Here is a tiny trained network, its code and every weight. The questions are about switching its units off for an input and a target symbol, where a switched-off unit gives its printed mean instead of its output.

import numpy as np


def w(rows, s, z=0):
    codes = np.array(rows[::2]) - 128.0
    scale = np.full(codes.shape[1], s)
    scale[-1] = z or s
    return codes * scale


def f(y):
    return np.maximum(y, 0)


def softmax(a):
    e = np.exp(a - a.max(-1, keepdims=True))
    return e / e.sum(-1, keepdims=True)


def log_softmax(a):
    a = a - a.max(-1, keepdims=True)
    return a - np.log(np.exp(a).sum(-1, keepdims=True))


def net(x, mask):
    ids = ['ΘΛΠΨΩαγεζσ'.index(c) for c in x.split()]
    T = len(ids)
    res = E[ids] + P[:T]
    u = 0
    for l in range(2):
        q, k, v = (res @ M[l].T for M in (Q, K, V))
        z = softmax(np.where(np.tri(T) > 0, q @ k.T / 2**0.5, -1e9)) @ v
        res = res + np.where(mask[u], z, O[l][:, -1]) @ O[l][:, :-1]
        u += 1
        y = f(res @ A[l][:, :-1].T + A[l][:, -1])
        res = res + np.where(mask[u : u + 4], y, B[l][:, -1]) @ B[l][:, :-1]
        u += 4
    return log_softmax(res[-1] @ U[:, :-1].T + U[:, -1])


Q, K, V, O, A, B = {}, {}, {}, {}, {}, {}
E = w([
[221,120,83,100,106,168,65,118,46,107,74,158],'Θ',
[101,177,249,124,135,170,122,139,203,98,119,107],'Λ',
[164,84,152,186,206,117,226,105,191,132,209,187],'Π',
[107,151,181,163,145,145,192,112,230,88,153,112],'Ψ',
[120,107,117,209,105,131,142,96,173,67,94,69],'Ω',
[178,199,55,101,104,69,197,135,57,2,123,136],'α',
[214,40,157,149,162,220,56,112,113,208,126,212],'γ',
[181,52,40,230,90,121,144,85,109,83,87,108],'ε',
[118,208,220,78,168,152,165,139,174,95,166,156],'ζ',
[202,168,149,56,156,144,132,139,70,110,151,206],'σ',
],0.01)
P = w([
[56,132,141,137,149,100,112,138,99,121,131,147],'0',
[172,76,166,101,154,166,210,158,98,113,73,103],'1',
[138,99,141,93,59,188,180,202,152,175,142,100],'2',
[148,27,128,81,138,74,156,117,166,113,71,116],'3',
[161,162,147,154,72,251,173,184,105,149,180,81],'4',
[129,121,115,105,123,106,114,45,192,121,170,168],'5',
[155,109,140,127,210,128,149,83,111,41,73,100],'6',
[157,194,141,173,135,237,136,135,98,109,205,84],'7',
[145,107,114,128,201,109,100,23,157,57,133,143],'8',
[159,211,124,181,171,222,99,77,100,78,225,115],'9',
[162,127,130,133,191,156,113,45,134,89,161,144],'10',
],0.012)
Q[0] = w([
[147,94,140,77,191,58,83,12,176,71,93,170],'0.h0',
[173,152,178,201,199,204,141,97,58,44,130,113],'0.h0',
],0.011)
K[0] = w([
[162,189,119,178,49,160,95,122,121,148,253,110],'0.h0',
[98,166,95,142,215,99,40,51,141,86,133,152],'0.h0',
],0.012)
V[0] = w([
[139,182,225,30,144,178,92,166,146,183,141,186],'0.h0',
[216,113,20,19,149,93,153,194,2,122,153,201],'0.h0',
],0.0076)
O[0] = w([
[130,165,134,246,157,202,138,159,95,103,170,49,11],'0.h0',
[99,158,176,193,146,157,127,15,145,111,62,135,235],'0.h0',
],0.012,0.0012)
A[0] = w([
[108,201,148,196,188,165,168,13,88,126,64,165,6],'0.n0',
[171,134,109,94,188,128,194,117,51,120,119,125,151],'0.n1',
[147,110,131,98,72,253,184,149,240,106,113,166,249],'0.n2',
[216,210,164,220,159,193,87,113,112,104,158,29,218],'0.n3',
],0.0062,0.0014)
B[0] = w([
[177,116,165,93,2,68,57,227,202,150,196,131,237],'0.n0',
[109,162,138,138,91,166,77,86,182,143,160,120,163],'0.n1',
[175,56,80,126,215,60,86,108,96,74,109,107,184],'0.n2',
[179,110,96,86,144,70,219,189,5,84,106,222,252],'0.n3',
],0.0068,0.013)
Q[1] = w([
[85,154,123,200,134,181,109,154,100,166,122,109],'1.h0',
[31,181,159,169,121,123,157,69,112,255,83,74],'1.h0',
],0.0069)
K[1] = w([
[191,120,154,128,127,110,201,95,158,129,153,136],'1.h0',
[255,121,102,104,137,163,158,110,178,102,116,73],'1.h0',
],0.0081)
V[1] = w([
[88,152,155,158,240,158,238,149,189,109,236,148],'1.h0',
[175,38,108,168,200,178,106,78,136,254,102,207],'1.h0',
],0.006)
O[1] = w([
[132,60,195,78,53,11,125,96,43,112,208,8,21],'1.h0',
[34,4,186,100,50,254,243,161,113,9,194,227,2],'1.h0',
],0.0063,0.0053)
A[1] = w([
[188,162,127,211,155,172,147,255,59,129,215,57,170],'1.n0',
[117,64,205,95,91,61,114,85,21,115,209,54,90],'1.n1',
[182,206,114,167,203,33,97,107,81,214,110,62,22],'1.n2',
[76,159,69,158,214,197,164,167,24,180,186,31,2],'1.n3',
],0.0067,0.0055)
B[1] = w([
[33,84,126,88,125,98,42,88,156,70,95,129,254],'1.n0',
[79,163,83,146,186,186,182,131,96,227,98,163,213],'1.n1',
[115,107,159,124,61,206,194,163,189,86,159,131,231],'1.n2',
[241,254,164,195,130,77,66,111,117,186,109,121,155],'1.n3',
],0.0099,0.016)
U = w([
[163,111,92,91,152,48,127,206,114,176,157,92,160],'Θ',
[120,173,120,176,201,253,173,69,112,152,145,79,253],'Λ',
[70,100,116,84,102,183,97,144,175,160,161,64,91],'Π',
[125,63,193,95,93,52,107,157,83,110,156,149,126],'Ψ',
[151,212,119,190,232,104,116,111,94,151,54,140,131],'Ω',
[46,110,133,134,156,239,143,91,141,75,100,175,18],'α',
[157,121,115,105,176,13,41,155,120,166,126,81,148],'γ',
[181,191,138,198,154,143,157,182,136,162,113,150,126],'ε',
[150,113,188,108,83,142,82,69,188,116,146,82,112],'ζ',
[92,131,117,85,177,83,155,27,112,184,73,162,128],'σ',
],0.0055,0.0056)

Each question gives the input, a string of symbols that net reads in full, and the target symbol t.
The units are the heads (2 rows each of Q, K, V and O) and the neurons (one row each of A and B). Each row of codes is followed by its name. A weight is (code - 128) times the scale printed after its matrix; where a second scale follows, it is the last column's (O, A, B and U).
mask holds one flag per unit, layer by layer, with each layer's heads first. A switched-off unit (its flag False) gives its mean, the last column of its rows in O or B, instead of its output. The means were averaged over made-up inputs and are rounded, as every weight is.
A unit's drop is (log p(t) with every unit on - log p(t) with that unit switched off) / (log p(t) with every unit on - log p(t) with every unit switched off).
The circuit of an input: a set's keep is (log p(t) with only the set's units on - log p(t) with every unit switched off) / (log p(t) with every unit on - log p(t) with every unit switched off). Starting from all 10 units, units are removed one at a time, each time the one whose removal leaves the highest keep (on an exact tie, the one counted first), for as long as the keep stays at least 0.8.
units of the circuit, in order: the units of the circuit, biggest drop first
most important unit: the unit with the biggest drop
top k neurons: the k neurons with the biggest drops, biggest first
k most important neurons of layer l: the k neurons of layer l with the biggest drops, biggest first
input Θ γ Ω Ω Π ζ ε, target Ω: units of the circuit, in order -> 0.n0, 0.h0, 1.n3
input Λ ε Ψ ε ε, target σ: most important unit -> 0.n0
input ζ σ Π ε Λ α α ε Ψ Ω, target Π: top 3 neurons -> 1.n2, 0.n3, 1.n0
input γ Ψ Λ σ Ω γ ε, target Ψ: units of the circuit, in order -> 0.h0, 0.n3, 1.n1, 1.h0
input α ε σ σ, target ε: top 3 neurons -> 0.n0, 0.n3, 1.n2
input Ω σ ζ Θ, target Ω: top 3 neurons -> 1.n3, 0.n0, 0.n3
input Ω ζ σ Ψ Ψ σ γ, target Ψ: top 2 neurons -> 0.n0, 0.n3
input γ α ε Θ ζ α α, target ζ: top 2 neurons -> 0.n3, 0.n0
input Ψ γ γ Π ε Ψ ε Θ σ Ψ ζ, target Π: units of the circuit, in order -> 0.h0, 1.h0, 1.n2, 0.n3
input Ω Θ Π Λ α, target γ: units of the circuit, in order -> 0.h0, 1.n0, 1.n2
input ε ε Θ Π ε σ ζ γ σ α, target α: top 2 neurons -> 1.n0, 1.n3
input ε σ γ Ω Λ σ Π, target Ψ: top 4 neurons -> 0.n0, 0.n3, 1.n1, 1.n2
input ε Ψ γ Θ ε Ω σ ζ Θ σ, target ε: top 3 neurons -> 1.n0, 0.n0, 1.n2
input ε α ε, target ζ: 3 most important neurons of layer 0 -> 0.n0, 0.n3, 0.n2
input σ σ Θ Ω Π Θ ε α ε Θ Ω, target ε: most important unit -> 1.n0
input Λ Ψ σ Ψ σ Θ σ ε, target Ψ: units of the circuit, in order -> 0.n3, 0.n0, 0.h0
input γ σ ε ε ζ σ Ψ Θ ε α γ, target ζ: top 3 neurons -> 0.n3, 0.n0, 1.n1
input ζ Ψ α γ α Π γ Ψ ε, target Π: 3 most important neurons of layer 1 -> 1.n2, 1.n0, 1.n1
input Π α σ, target σ: top 2 neurons -> 1.n1, 0.n2
input Π ζ ζ σ σ α ε Ψ Ω ε, target σ: top 3 neurons -> 1.n1, 0.n0, 1.n2
input α γ γ α Π ζ ζ Ω γ ε, target α: top 4 neurons -> 1.n2, 1.n0, 0.n0, 0.n3
input Λ ε Ω Λ, target Π: top 4 neurons -> 1.n2, 0.n3, 1.n3, 1.n1
input ε Θ γ Ψ, target α: units of the circuit, in order -> 1.h0, 0.h0
input Θ γ Ω σ Θ Ψ, target Ω: units of the circuit, in order -> 1.n2, 0.h0
input Θ Λ Ψ Θ γ Θ, target α: units of the circuit, in order -> 1.h0
